Here is a tiny trained network, its code and every weight. The questions are about switching its units off for an input and a class, where a switched-off unit gives its printed mean instead of its output.

import numpy as np


def w(rows, s, z=0):
    codes = np.array(rows[::2]) - 128.0
    scale = np.full(codes.shape[1], s)
    scale[-1] = z or s
    return codes * scale


def f(y):
    return np.maximum(y, 0)


def log_softmax(a):
    a = a - a.max(-1, keepdims=True)
    return a - np.log(np.exp(a).sum(-1, keepdims=True))


def net(x, mask):
    res = np.array(x, float).reshape(1, 4) / 4 @ E
    y = f(res @ A[0][:, :-1].T + A[0][:, -1])
    res = res + np.where(mask, y, B[0][:, -1]) @ B[0][:, :-1]
    return log_softmax(res[-1] @ U[:, :-1].T + U[:, -1])


A, B = {}, {}
E = w([
[190,109,239],'x0',
[124,128,129],'x1',
[185,253,115],'x2',
[232,89,66],'x3',
],0.0055)
A[0] = w([
[78,148,152,78],'n0',
[122,50,92,127],'n1',
[160,100,95,82],'n2',
[164,125,192,51],'n3',
[179,124,214,20],'n4',
[115,81,135,68],'n5',
[165,91,201,43],'n6',
[72,148,141,80],'n7',
[134,55,115,115],'n8',
[114,84,130,70],'n9',
[84,69,145,68],'n10',
[148,119,115,98],'n11',
[185,243,111,10],'n12',
[69,168,161,46],'n13',
[225,86,69,19],'n14',
[92,109,63,124],'n15',
[100,33,121,26],'n16',
[66,153,7,2],'n17',
[182,71,70,60],'n18',
[73,171,172,37],'n19',
],0.013,0.0058)
B[0] = w([
[81,135,132,180],'n0',
[159,175,121,238],'n1',
[89,120,132,169],'n2',
[133,104,195,180],'n3',
[138,87,227,197],'n4',
[139,159,135,154],'n5',
[160,87,181,200],'n6',
[81,143,122,185],'n7',
[156,163,123,215],'n8',
[131,157,142,151],'n9',
[138,184,136,188],'n10',
[110,129,131,144],'n11',
[160,232,182,252],'n12',
[63,138,141,187],'n13',
[8,135,142,226],'n14',
[154,81,162,233],'n15',
[134,201,170,187],'n16',
[166,78,253,248],'n17',
[48,116,131,212],'n18',
[57,138,138,186],'n19',
],0.042,0.003)
U = w([
[153,135,170,255],'0',
[172,207,187,45],'1',
[167,80,217,73],'2',
[75,130,162,89],'3',
[218,88,59,230],'4',
[185,60,13,73],'5',
[189,42,2,58],'6',
],0.0075,0.014)

Each question gives the input, the list of numbers given to net, and the class t.
The units are the neurons (one row each of A and B). Each row of codes is followed by its name. A weight is (code - 128) times the scale printed after its matrix; where a second scale follows, it is the last column's (A, B and U).
mask holds one flag per neuron, in row order. A switched-off neuron (its flag False) gives its mean, the last column of its row in B, instead of its output. The means were averaged over made-up inputs and are rounded, as every weight is.
A unit's drop is (log p(t) with every unit on - log p(t) with that unit switched off) / (log p(t) with every unit on - log p(t) with every unit switched off).
The circuit of an input: a set's keep is (log p(t) with only the set's units on - log p(t) with every unit switched off) / (log p(t) with every unit on - log p(t) with every unit switched off). Starting from the 12 units with the biggest drops (on a tie, the unit counted first), units are removed one at a time, each time the one whose removal leaves the highest keep (on an exact tie, the one counted first), for as long as the keep stays at least 0.8.
circuit, biggest first: the units of the circuit, biggest drop first
k most important neurons: the k neurons with the biggest drops, biggest first
drop when u is switched off: that unit's drop, to one decimal
input [4,-1,3,-5], class 3: 2 most important neurons	n17, n19
input [-7,-2,-6,-6], class 2: circuit, biggest first	n17
input [-5,4,-8,5], class 1: circuit, biggest first	n16, n1
input [8,2,-4,-4], class 2: 2 most important neurons	n4, n6
input [7,-7,-8,6], class 1: 3 most important neurons	n16, n1, n8
input [-7,-1,6,-1], class 2: 2 most important neurons	n17, n15
input [7,-4,-8,0], class 1: 2 most important neurons	n16, n10
input [3,-1,-6,6], class 1: circuit, biggest first	n1, n16
input [1,-4,-2,8], class 3: 2 most important neurons	n14, n18
input [2,7,-5,-8], class 3: circuit, biggest first	n19, n13
input [-7,-6,-7,-4], class 1: 3 most important neurons	n16, n10, n1
input [8,1,-1,-7], class 2: 3 most important neurons	n4, n6, n3
input [-6,-5,4,-7], class 3: 4 most important neurons	n13, n19, n7, n0
input [7,6,5,-2], class 2: circuit, biggest first	n4
input [-3,5,6,-8], class 3: circuit, biggest first	n19, n13
input [8,1,7,-1], class 2: 3 most important neurons	n4, n3, n6
input [4,-5,4,-6], class 3: 3 most important neurons	n19, n13, n17
input [-2,-5,8,-6], class 1: drop when n12 is switched off	2.2
input [-3,-4,6,-2], class 1: drop when n16 is switched off	-0.1
input [-3,-6,-5,7], class 3: drop when n14 is switched off	0.7
input [-4,1,3,5], class 3: circuit, biggest first	n14
